Here is a tiny trained network, its code and every weight. The questions are about switching its units off for an input and a target symbol, where a switched-off unit gives its printed mean instead of its output.

import numpy as np


def w(rows, s, z=0):
    codes = np.array(rows[::2]) - 128.0
    scale = np.full(codes.shape[1], s)
    scale[-1] = z or s
    return codes * scale


def f(y):
    return y / 2 * (1 + np.tanh(0.7978845608 * (y + 0.044715 * y**3)))


def softmax(a):
    e = np.exp(a - a.max(-1, keepdims=True))
    return e / e.sum(-1, keepdims=True)


def log_softmax(a):
    a = a - a.max(-1, keepdims=True)
    return a - np.log(np.exp(a).sum(-1, keepdims=True))


def net(x, mask):
    ids = ['αβγδεηθλμξπστψ'.index(c) for c in x.split()]
    T = len(ids)
    res = E[ids] + P[:T]
    u = 0
    for l in range(2):
        q, k, v = (res @ M[l].T for M in (Q, K, V))
        z = softmax(np.where(np.tri(T) > 0, q @ k.T / 2**0.5, -1e9)) @ v
        res = res + np.where(mask[u], z, O[l][:, -1]) @ O[l][:, :-1]
        u += 1
        y = f(res @ A[l][:, :-1].T + A[l][:, -1])
        res = res + np.where(mask[u : u + 8], y, B[l][:, -1]) @ B[l][:, :-1]
        u += 8
    return log_softmax(res[-1] @ U[:, :-1].T + U[:, -1])


Q, K, V, O, A, B = {}, {}, {}, {}, {}, {}
E = w([
[101,72,86],'α',
[194,188,121],'β',
[124,204,214],'γ',
[169,108,2],'δ',
[224,113,108],'ε',
[82,2,179],'η',
[206,91,118],'θ',
[91,174,138],'λ',
[160,85,157],'μ',
[91,52,67],'ξ',
[154,174,151],'π',
[65,97,94],'σ',
[91,122,150],'τ',
[103,179,204],'ψ',
],0.019)
P = w([
[45,63,157],'0',
[3,50,225],'1',
[27,57,223],'2',
[29,59,217],'3',
[37,58,207],'4',
[30,49,211],'5',
[38,74,205],'6',
[45,58,173],'7',
[52,86,180],'8',
[29,100,181],'9',
[26,89,162],'10',
],0.0032)
Q[0] = w([
[254,219,81],'0.h1',
[35,133,198],'0.h1',
],0.0085)
K[0] = w([
[240,239,42],'0.h1',
[1,54,238],'0.h1',
],0.0096)
V[0] = w([
[173,3,139],'0.h1',
[162,170,15],'0.h1',
],0.0052)
O[0] = w([
[209,56,1,217],'0.h1',
[73,154,141,3],'0.h1',
],0.0073,0.0044)
A[0] = w([
[155,35,91,184],'0.n1',
[252,134,181,47],'0.n2',
[81,105,77,116],'0.n3',
[160,134,113,142],'0.n4',
[115,123,242,253],'0.n5',
[128,118,47,126],'0.n6',
[173,140,103,170],'0.n7',
[98,72,165,117],'0.n8',
],0.013,0.0024)
B[0] = w([
[161,217,108,254],'0.n1',
[119,219,224,155],'0.n2',
[93,143,162,172],'0.n3',
[99,193,135,133],'0.n4',
[206,18,124,201],'0.n5',
[165,200,221,179],'0.n6',
[53,222,145,141],'0.n7',
[163,254,9,166],'0.n8',
],0.005,0.0092)
Q[1] = w([
[151,254,210],'1.h1',
[137,186,161],'1.h1',
],0.0081)
K[1] = w([
[149,103,4],'1.h1',
[228,170,95],'1.h1',
],0.015)
V[1] = w([
[207,30,63],'1.h1',
[223,97,3],'1.h1',
],0.0047)
O[1] = w([
[252,1,72,150],'1.h1',
[134,147,87,254],'1.h1',
],0.0061,0.0016)
A[1] = w([
[162,125,183,253],'1.n1',
[145,198,98,172],'1.n2',
[52,91,182,139],'1.n3',
[62,182,22,135],'1.n4',
[103,180,246,171],'1.n5',
[117,131,132,179],'1.n6',
[129,104,132,169],'1.n7',
[107,31,144,182],'1.n8',
],0.012,0.0039)
B[1] = w([
[164,100,40,240],'1.n1',
[61,9,195,250],'1.n2',
[11,52,184,197],'1.n3',
[185,187,153,240],'1.n4',
[103,81,207,254],'1.n5',
[167,173,88,150],'1.n6',
[117,98,67,141],'1.n7',
[121,126,3,168],'1.n8',
],0.0058,0.0046)
U = w([
[212,121,59,199],'α',
[184,158,85,143],'β',
[150,178,78,166],'γ',
[144,167,85,146],'δ',
[81,92,113,223],'ε',
[96,56,6,63],'η',
[166,93,161,3],'θ',
[165,140,146,59],'λ',
[150,174,195,46],'μ',
[144,209,134,102],'ξ',
[72,190,88,209],'π',
[168,164,187,75],'σ',
[151,25,103,54],'τ',
[154,121,145,79],'ψ',
],0.013,0.0052)

Each question gives the input, a string of symbols that net reads in full, and the target symbol t.
The units are the heads (2 rows each of Q, K, V and O) and the neurons (one row each of A and B). Each row of codes is followed by its name. A weight is (code - 128) times the scale printed after its matrix; where a second scale follows, it is the last column's (O, A, B and U).
mask holds one flag per unit, layer by layer, with each layer's heads first. A switched-off unit (its flag False) gives its mean, the last column of its rows in O or B, instead of its output. The means were averaged over made-up inputs and are rounded, as every weight is.
A unit's drop is (log p(t) with every unit on - log p(t) with that unit switched off) / (log p(t) with every unit on - log p(t) with every unit switched off).
The circuit of an input: a set's keep is (log p(t) with only the set's units on - log p(t) with every unit switched off) / (log p(t) with every unit on - log p(t) with every unit switched off). Starting from the 12 units with the biggest drops (on a tie, the unit counted first), units are removed one at a time, each time the one whose removal leaves the highest keep (on an exact tie, the one counted first), for as long as the keep stays at least 0.8.
circuit, biggest first: the units of the circuit, biggest drop first
most important unit: the unit with the biggest drop
k most important neurons: the k neurons with the biggest drops, biggest first
top k neurons in layer l: the k neurons of layer l with the biggest drops, biggest first
drop of u: that unit's drop, to one decimal
input δ η π, target α: circuit, biggest first : [1.h1]
input η λ τ, target α: circuit, biggest first : [0.h1, 1.h1]
input λ τ η η λ η ξ, target α: circuit, biggest first : [0.h1, 0.n1]
input σ λ λ α λ λ, target ε: top 2 neurons in layer 0 : [0.n1, 0.n8]
input σ η λ λ ε π, target α: top 2 neurons in layer 0 : [0.n8, 0.n2]
input λ λ σ λ ψ ψ σ λ σ μ τ, target η: 3 most important neurons : [0.n5, 0.n1, 0.n6]
input λ ψ ψ λ η, target α: top 2 neurons in layer 0 : [0.n1, 0.n5]
input ε λ η ψ, target α: circuit, biggest first : [1.h1, 0.h1]
input ξ λ λ λ, target ε: top 2 neurons in layer 0 : [0.n1, 0.n6]
input λ λ π η σ ψ, target α: top 2 neurons in layer 0 : [0.n8, 0.n2]
input λ η ε λ λ π ξ σ λ λ α, target α: top 4 neurons in layer 0 : [0.n6, 0.n1, 0.n8, 0.n2]
input ξ η γ, target α: top 2 neurons in layer 0 : [0.n8, 0.n6]
input ε η σ α, target α: top 2 neurons in layer 0 : [0.n6, 0.n1]
input ε ε ψ λ λ ε σ λ τ, target η: most important unit : 0.n5
input σ σ θ τ μ λ τ η λ π γ, target α: drop of 0.n8 : 0.2
input δ δ σ ε π λ σ σ, target π: drop of 0.n5 : 0.3
input ψ λ μ σ η η σ π η α τ, target α: drop of 0.n6 : 0.1
